In the rows, zero is written as 128.
Each row is followed by its class number. Each block has new classes, again numbered from 0 up, in any order.
[124 131 128 108 172 173 126 129 128 126 132 129 112 124 127 155 107 121
 113 138 129 160 130 121 142 119 101 118]
0
[116 114 140 123 142 125  79 144 161 136 121 125 117 131 102 148 142 137
 121 118 178 149 131 130 140 110 119 142]
2
[124 119 122 120 139 145  79 129 151 132 113 128 112 130 110 163 148 138
 118 129 159 138 133 127 135 114 111 141]
2
[124 135 131 115 182 184 120 134 125 128 123 132 115 126 125 157 110 134
 117 123 138 177 145 120 143 128 108 116]
0
[127 132 139 131 175 133 136 144 127 133 140 148 121 121 126 135  93 130
 126 114 121 161 126 122 146 125 141 124]
3
[138 133 154 142 162  98 162 147 130 132 139 147 151 128 124 106  96 147
 132 120 121 156 136 133 144 157 156 119]
3
[132 141 134 128 160 132 150 131 112 122 144 136 136 146 137 123  95 130
 128 124 120 146 142 128 142 144 139 111]
3
[124 132 142 119 157 122  96 145 148 132 114 134 129 125 114 141 123 141
 120 121 159 161 136 126 145 124 126 131]
1
[124 112 136 118 157 110 101 162 148 135 124 135 117 118 113 143 119 125
 128 116 140 142 130 118 141 104 137 139]
1
[100 123 127 119 136 126  72 141 158 147 110 131 115 128 113 154 155 140
 123 118 174 147 138 138 141 120 121 141]
2
[117  93 136 122 158 132  91 148 158 137 114 134 128 111 117 174 135 133
 133 120 150 150 126 114 142 100 125 143]
1
[114 148 133 105 173 187  87 138 142 139 102 121 127 135 124 160 132 150
 101 135 174 202 143 133 148 153  93 119]
0
[122 118 125 127 146 125 103 136 146 135 124 128 116 109 121 137 131 129
 124 145 139 135 127 123 144 113 121 134]
1
[121 123 132 118 156 139  98 144 145 138 119 133 119 125 119 147 133 136
 120 121 136 153 132 121 143 117 121 135]
1
[122 121 144 115 159 125 100 139 146 131 125 138 124 123 116 141 125 139
 119 127 149 150 131 124 140 120 123 131]
1
[111 119 132 117 128 137  74 145 155 134 113 124 116 128 110 157 171 136
 117 130 169 139 133 135 123 109 110 137]
2
[135 135 154 125 168  98 156 139 120 131 138 154 141 127 121 113  85 131
 134 120 108 150 138 129 141 140 163 121]
3
[115 130 127 116 134 136  71 134 155 138 110 117 129 135 113 156 148 143
 118 126 173 144 128 133 136 125 110 136]
2
[105 134 137 118 182 161 108 137 136 129 122 134 125 125 119 153 110 142
 125 122 149 178 145 126 149 121 113 122]
0
[128 129 136 121 147 113 112 150 148 144 124 131 133 120 120 127 122 133
 125 130 141 162 144 123 148 139 133 130]
3
[116 148 129 114 189 177 106 136 124 128 114 124 128 132 125 147 123 147
 111 127 160 187 137 125 153 148 101 118]
0

A new block, with new classes numbered from 0.
[104 132 129 103 122 118 161 111 148 125 137 134 128 141 129 106 126 141
 136 145 147 114 129 130 126 103 108 116]
1
[129 102 116 120 120 154 133 138 138 131 129 143 120 157 132 136 115 138
 128 141 136 120 126 140 125 138 144 108]
0
[ 86  86 134 122 121 124 166 116 151 108 120 132 121 158 146 107 137 156
 138 142 168 121 133 126 144 113 138 102]
0
[ 83  85 125 112 122 113 158 142 135 113 132 138 111 159 116 120 137 161
 136 132 167 122 137 120 137 105 142 107]
2
[146  95 150 135 131 143 177  89 181 135 101 131 136 159 114  95 116 138
 133 154 129 122 134 130 100 141 161 115]
0
[121 136 148 122 131 115 187  77 142 121 110 119 124 147 121  97 110 141
 137 147 126 123 130 128 104  87 107 110]
0
[123  99 132 124 132 132 160  86 140 127 114 138 133 152 134  93 118 130
 128 157 136 123 124 135 124 121 131  90]
0
[108  71 148 137 125 138 197  67 144 113 100 128 111 179 116 105 110 158
 135 152 119 126 125 131 101 115 138  83]
0
[ 84 102 127 114 114 100 146 153 145 103 139 133 106 164 118 113 132 159
 145 115 172 120 146 119 113  89 154 126]
2
[142 115 124 143 131 163 113 116 140 135 113 146 124 143 171  98 111 102
 116 152 135 132 127 156 145 130 124 102]
3
[ 76  98 121 107 118  97 126 159 116 116 148 139 116 127 136 116 151 149
 129 126 176 120 132 122 162 104 124 112]
2
[105 109 129 113 118 110 130 160 127 117 135 140 127 152 110 121 124 134
 135 121 155 125 141 128 107 112 154 115]
2
[132 151 128 106 123 141 156 124 168 123 123 134 124 147 137 119 113 130
 135 137 137 121 139 143 111 108 118 133]
3
[115 146 113  94 125 108 139 140 128 125 152 140 127 131 134 115 123 139
 138 135 127 118 129 135 132  72  88 101]
1
[ 97 121 125 106 114 108 159 131 139 109 139 133 111 147 140 112 126 143
 132 131 154 122 142 131 134  82 106 112]
1
[ 96 119 132 108 128  95 147 136 133 125 143 134 135 136  95 113 136 154
 147 132 166 111 140 119 116  99 135 100]
2
[113  74 131 138 133 131 129 115 105 130 123 144 128 142 137 107 127 129
 124 151 133 125 119 136 150 120 129  73]
0
[112 136 119  98 122 118 139 139 139 125 140 139 121 135 132 127 126 144
 130 142 148 121 132 138 142 102 104 101]
1
[164 141 124 119 130 161 132 108 144 140 121 140 141 147 140 120  97 109
 120 146 104 126 133 154 107 127 126 104]
3
[105  94 124 117 116 130 152 130 139 115 133 138 108 161 132 124 122 148
 130 135 147 120 134 134 132 108 129  92]
2
[ 90  84 134 122 132 144 188  93 167 111 110 128  99 162 148 117 143 174
 131 157 159 123 127 126 155 129 112 119]
0
[128 116 122 118 126 142 136 128 138 128 124 132 128 151 129 114 111 127
 128 134 135 123 141 141 122 124 139 105]
3
[145 122 137 142 132 155 137 112 152 120 105 131 119 156 141 114  99 114
 128 132 113 134 139 148 103 127 148 127]
3
[108 138 124 101 125  89 148 135 130 122 149 130 138 148  83 121 112 141
 144 116 149 119 140 124  80  67 139 114]
1
[105 160 123  89 104 104 159 132 149 122 145 131 121 142 121 118 116 140
 142 132 146 117 132 134 102  73  98 121]
1
[104  77 132 143 120 157 151 118 167 110  96 130 108 171 149 108 127 141
 129 141 161 136 140 134 140 153 162 135]
0
[149 128 123 126 120 165 128 126 173 124 104 136 123 153 153 103 107 108
 121 139 125 126 139 151 113 135 142 127]
3
[ 93  92 118 107 118 118 162 128 135 108 148 134 101 159 136 129 125 169
 128 141 156 125 132 131 139  85 109  99]
2
[105  82 109 119 118 133  99 170 117 117 142 148 105 147 163 126 140 134
 115 130 177 128 137 140 177 117 137 102]
2
[142 156 120 104 122 144 130 139 166 123 125 135 129 142 137 118 110 120
 133 133 138 127 142 149 106 111 131 137]
3
[ 87 153 139  95 128  71 150 128 126 122 147 125 132 109 137  85 145 130
 135 127 168 115 135 117 139  63  97 126]
1
[100 127 118  97 126 104 139 151 137 128 148 138 135 136 104 115 136 136
 139 122 159 112 138 125 116  96 133 104]
1
[100 143 117  88 116 104 148 152 150 115 150 136 117 144 126 125 129 149
 137 124 166 115 139 131 125  76 114 126]
1
[104  95 111 106 116 111 134 149 114 119 152 148 107 165 120 129 117 143
 133 130 147 124 134 132 126  81 135  84]
2
[ 90 117 111  92 120 113 141 151 135 124 155 139 120 138 138 129 138 152
 136 138 168 121 135 132 163  98 107 100]
2
[ 87  99 126 107 123 121 120 155 139 122 138 139 118 121 153 115 159 147
 127 136 189 119 131 128 177 141 129 129]
2
[ 98 101 126 115 120 116 142 145 118 112 139 133 121 157 124 119 133 146
 132 137 151 121 133 131 138 105 123  99]
2
[ 82  55 141 134 113 116 174 114 134 101 117 133 100 178 117 116 132 166
 134 132 150 130 135 117 123 114 156 104]
0
[ 87  73 131 121 130  97 150 107  86 120 146 140 118 148 135  99 133 151
 123 147 151 124 121 126 162  87 103  60]
2

A new block, with new classes numbered from 0.
[152 123  93 173 152 146 162 126 108 103 127 133 144 146 160 132 130 162
 146 164 121 127 139 156 125 133 113 122]
1
[124 101 142 153 134 120 118 125 123 114 109 138 129 146 125 142 118 128
 135 118 139 135  91 111 120 134 131  96]
2
[107 116 127 101 119 115 131 128 149 131 130  78 144  90  95 136 119  94
 133 100 112 124 134 108 195 143 132 150]
3
[133 141 129 153 193 154 139 114 140 142 127 121 146 122 107 118 128 119
 119  93 127 127 140 113 121 114 130 123]
1
[118 124 127  97 141 123 108 127 128  84 130 111 135 136 160 147 118 101
 107 111 120 147 109  95 123 144  98 104]
2
[115 146 151  78 135 138 125 137 126 102 144  94 120 107 132 148 122 110
  94 129 136 118 124 134 124 151 111 123]
0
[140 118 124 121 124 145 114 122 152 101 111 108 127 139 139 155 116 125
 124 120 139 139 114 146 120 158  96 112]
2
[144 117 117 106 102 147  90 121 151 107 108 119 140 131 152 137 121 111
 111 118 125 139 126 136 136 119 118 120]
2
[132  96 151 131 146 121 111 122 149  90 113  98 133 112 132 159 113 107
 107 100 108 108 134 117 140 130  98 100]
2
[ 96 105 142  92 121 139 126 120 142  96 112 112 137 128 108 180 128 106
 111 103 118 117 114 126 139 159  97 136]
2
[148 118 151 121 128 129 118 154 131 107 133 102 135 132 119 178 118 127
 116 146 130  78 110 162 126 156 132 135]
0
[153 116 135 123 124 131 131 140 125 110 136 115 124  90 132 130 124 106
 129 129 115  98 130 153 132 120 135 148]
0
[127 129 131 153 146 139 131 121 155 160 145 127 148  99 126 115 122 120
 119  92 102 128 161 108 139 117 136 121]
1
[103 151 123  54 113 145  84 142 123  67 139  89 120 139 152 152  98  93
 115 132 118 139  88 103 150 154 112 107]
3
[133 123 120 150 161 182 136 123 148 148 104 108 132 105 107 131 118 140
 113 106 138 130 126 114 124 120 103 101]
1
[127 114 122 110 129  96 123 103 136  87 129 126 145 149 141 159 107 118
 108 150 117 137 110 117 133 140  92 130]
2
[126 125 136 128 128 139 124 138 133 133 112 111 135 143 126 101 113 134
 123 128 125  86 104 139 110 133 122 112]
0
[102 157 147  77 119 102 131 124 120  72 131 119 127 118 161 157 117 100
 115 110 121 105 104 139 126 166 100 146]
0
[107  88 130 146 139  93 150 147 119 160 131 109 117 115 126 122 121 120
 139 134 122 129  91 126 138 144 123 123]
3
[113 114 125 116 114  99 101 130 129 104 142 118 143 119  81 130 112 127
 104 137 110 111 134 128 121 115 131 158]
3
[138 109 217 143 135 153 146 128 143 142 135 104 138 105  96 156 127 136
 129 139 128  90 121 147 168 147 120 157]
3
[156  92 131 124 101 129 114 134 162 119 121 121 138 121 133 161 108 110
 146  96 119 116 128 149 143 137 125 138]
0
[147 127 110 189 154 127 153 142 119 121 125 131 128 154 145 119 122 161
 129 125 109 120 136 150 102 132 107 118]
1
[130 124 103 134 128 154 139 126 119 112 120 156 125 159 139 135 122  73
 140 140 132 129 130 108 118 107 128 125]
1
[143 102 152 107 187 157 100 122 172  91 143  78 140  77 148 174  75 102
  92 110 103  68 124 120 133 150  83 116]
3
[139 152 121 170 166 159 128 131 114 150 137 142 137 121 122 103 132 159
 138 122 117 122 156 124  96 108 119 113]
1

A new block, with new classes numbered from 0.
[130 106 121 136 115 137  95 132 140 123 133 122 135 143 126 156 147  99
 134 155 124 121 113 124 116 119 113 114]
1
[ 83  74 105 127  84  63 134 136 149 115 119 141 140 125 128 131 135  83
 158 151 107  71 116 132 131 145 144  92]
0
[123 136 129 130 118 157 131 142 121 121 147 128 145 138 133 148 128 132
 114 128 143 137 118 135 113 122 116 134]
1
[160 125 161 118 143 171 124 110 105 116 160 173 142 142 153 145 151 108
 109 134  57 130 117 138  99 111 119 143]
1
[145 129 124 119 135 177 127 120  95 116 166 165 136 122 156 192 145  86
  87 162  53 141 134 156 108  98 126 135]
1
[131  69  96 126 116 161 159 109 134  89 131 192 159 104 159 153 145 161
 114 147  37 119 108 135  78 116 134 115]
0
[141 100 116 137  98 122 109 116 157 106 120 148 131 132 129 119 142 147
 134 154  84 110  99 127  91 127 125 123]
1
[161 144 102 147 169 121 119 127 110 114 155 133  99 110 133 153 131  65
  94 155  64 140 169 140 171  89 126 110]
0
[122 122 144 127 121 144 122 120 108 125 159 135 137 139 139 149 124  87
 111 140  94 115 119 137  97 124 130 141]
1
[122 115 118 114 131 113 112 134 119 120 141 130 129 130 135 155 148  55
 137 150 115 112 140 136 146 115 127 106]
0
[153  88 122  97 152 144 138  97 147 128 117 167 180 140 161 134 150 133
 137 128  86  99 123 131 109 114 135 113]
0
[152 129 104 103 147 169 153 136 108 126 150 158 144 100 165 202 140  90
  79 157  72 154 145 144  97 109 132 121]
0
